Read these off the grid that follows. Indices start at 1.
1) What is the entry in row 2 and column 1?
2) What is the bottom entry of the column that holds the largest entry?
3) What is the bottom-right entry?
4) What is the entry in row 1 and column 1?
5) What is the entry in the bottom-left corner?
6) What is the entry in row 3 and column 1?
7) What is the entry directly below 107?
8) What is the entry directly above the largest entry?
[[124 132 130 126 129 121 126 116 127 123]
 [122 126 136 130 130 127 127 143 128 123]
 [133 122 126 127 127 123 146 122 128 122]
 [129 125 122 130 130 123 118 126 121 125]
 [124 118 107 128 128 126 134 134 128 129]
 [121 133 119 125 129 129 149 128 126 115]
 [121 137 127 129 126 129 120 120 129 125]
 [114 132 125 126 128 130 120 136 128 133]
 [125 115 128 123 128 114 114 116 126 132]
 [123 157 123 129 130 135 138 141 124 131]
 [122 138 127 121 124 131 138 134 128 127]
 [130 127 138 130 131 127 148 138 123 129]]
1) 122
2) 127
3) 129
4) 124
5) 130
6) 133
7) 119
8) 115

M =
132  130  132  115  120   99  134
139  131  148  121  138  116  131
124  130  140  124  136  133  145
134  137  116  148  124  133  122
135  127  145  121  133  120  135
140  134  125  116  132  125  130
Rows and columns are numbered from 1.
Which number is the bottom-left entry? 140
Which number is the entry at row 3, column 1? 124
The entry directly below the smallest entry -> 116
The entry just left of 136: 124
The entry at row 1, column 1 is 132
The entry directly below 137: 127
Which number is the entry in the top-right corner? 134
Which number is the entry at row 2, column 1? 139
The entry just left of the smallest entry: 120
The entry in row 1 and column 2: 130

[[146 130 140 124 129 140 123 121 147 140]
 [123 145 147 147 145 126 117 140 122 119]
 [145 143 155 137 142 142 114 129 145 136]
 [132 143 150 141 144 131 117 135 132 125]
 [119 138 136 143 138 122 124 136 118 119]
 [145 120 125 114 118 142 130 115 145 145]
 [117 119 111 123 119 121 136 128 117 124]
 [122 143 145 146 144 124 118 140 122 119]
 [140 128 135 124 128 135 126 123 141 136]
 [148 127 135 119 124 144 126 118 147 144]
 [112 133 126 139 133 116 128 137 112 115]]
Indices start at 1.
The entry in the bottom-right corner is 115
The bottom entry of the column that holds the smallest entry -> 126
The entry at row 1, column 2 is 130
Read off the entry at row 2, column 1.
A: 123
Read off the entry at row 3, column 1.
A: 145
Read off the entry in row 1 and column 3.
A: 140
Read off the maximum.
A: 155
The entry in row 1 and column 1: 146
Read off the entry in the top-right corner.
A: 140
The entry just right of the smallest entry: 123
Read off the entry directly below the smallest entry.
A: 145
The entry in row 2 and column 2: 145
Read off the smallest entry.
A: 111
The bottom-left entry: 112
The entry at row 2, column 3 -> 147
Read off the entry just left of 116.
A: 133
The entry directly below the largest entry: 150
Read off the entry directly above the smallest entry.
A: 125

Read these off the grid that follows.
1) What is the bottom-left entry?
2) What is the second largest entry?
3) What is the first entry, reading row by row?
4) What is the second entry on the main diagonal?
5) What is the entry directly above the largest entry?
6) What is the largest entry in the first row?
7) What is the entry just left of the largest entry?
8) What is the 2nd-last entry, reading row by row?
120,117,142,133,134,137,127,129,126,127
119,118,136,140,131,131,123,125,134,133
137,136,117,112,131,127,130,135,124,127
120,124,142,143,122,129,131,120,126,124
134,136,121,124,123,123,131,127,127,126
119,119,135,142,129,129,123,124,135,134
137,140,127,112,125,129,140,132,113,115
123,122,144,130,130,136,133,129,119,120
134,136,121,123,124,123,131,128,126,125
134,136,114,126,124,119,126,126,134,132
133,142,131,131,112,120,141,120,118,114
121,128,152,140,118,132,141,120,113,111
1) 121
2) 144
3) 120
4) 118
5) 131
6) 142
7) 128
8) 113

grid =
[[133 136 113 118 112 113 140 119 133 126 133 135 119 130]
 [127 136 115 137 112 113 120 139 130 111 110 119 139 129]
 [128 129 120 113 117 119 139 116 134 131 133 149 114 128]
 [138 134 116 114 110 110 143 114 126 123 138 122 118 142]
 [129 121 129 113 125 124 143 114 139 131 140 153 112 127]
 [136 126 121 112 122 120 148 114 129 132 139 122 110 143]
 [121 131 116 137 115 113 118 137 138 116 114 142 138 113]]
Give the last entry in the row that holds the largest entry.
A: 127
Give the 2nd entry, reading row by row.
A: 136
The bottom-right entry is 113
Give the top-left entry.
A: 133
Give the smallest entry in the first row.
A: 112
The entry just left of the largest entry -> 140
Give the entry just left of 111.
A: 130
The 3rd largest entry -> 148
The entry directly above the largest entry -> 122
Give the fourth entry in reading order.
A: 118
Give the 1st entry on the diagonal from the top-right corner.
A: 130
Give the 2nd-last entry, reading row by row.
A: 138
The bottom entry of the column that holds the largest entry -> 142
The 4th-last entry, reading row by row is 114
Give the first entry of the largest entry's row.
A: 129
Give the largest entry in the first column.
A: 138
Give the entry just left of 148.
A: 120
The entry just right of 111: 110
Give the entry in the bottom-left corner.
A: 121
The entry directly below the largest entry is 122
The third entry in reading order -> 113
The third entry on the diagonal from the top-right corner -> 149
Give the entry directly above 111.
A: 126
Give the entry just left of 149.
A: 133
The largest entry -> 153

B =
[[137 134 141 125 111 134 137 133]
 [137 129 136 118 120 128 119 135]
 [145 126 133 122 121 125 121 137]
 [136 131 136 120 118 131 120 134]
 [137 130 135 127 110 120 130 130]
 [135 130 139 121 116 131 134 135]
 [103 114 121 111 133 126 126 115]
 [144 129 137 117 117 132 119 136]
 [109 114 119 121 140 123 129 119]
 [137 134 137 126 116 122 131 133]
 [139 128 140 119 121 122 119 137]
 [ 99 107 115 113 139 129 125 114]
 [108 116 120 120 136 140 131 117]
 [131 128 134 128 115 123 136 131]]
Which number is the 5th entry from the end, reading row by row?
A: 128
The 1st entry on the main diagonal -> 137
Which number is the third entry on the diagonal from the top-right corner?
A: 125
The bottom-left entry: 131
Which number is the largest entry in the first column?
A: 145
Which number is the 5th entry, reading row by row?
A: 111
The entry in the top-right corner is 133
The 4th entry from the end, reading row by row is 115
The first entry of the smallest entry's row is 99
The second entry on the main diagonal is 129
Which number is the second entry on the diagonal from the top-right corner?
A: 119
Which number is the entry directly above 109?
A: 144
Which number is the entry directly above the smallest entry?
A: 139
The entry directly below 107 is 116
The 3rd-last entry, reading row by row is 123
The 2nd entry from the end, reading row by row: 136
Which number is the entry in the bottom-right corner?
A: 131
The smallest entry in the last column is 114
Which number is the entry directly below the smallest entry?
A: 108
Which number is the 4th entry, reading row by row?
A: 125
The entry just right of the smallest entry -> 107
The entry directly below the largest entry is 136
Which number is the largest entry in the first row?
A: 141
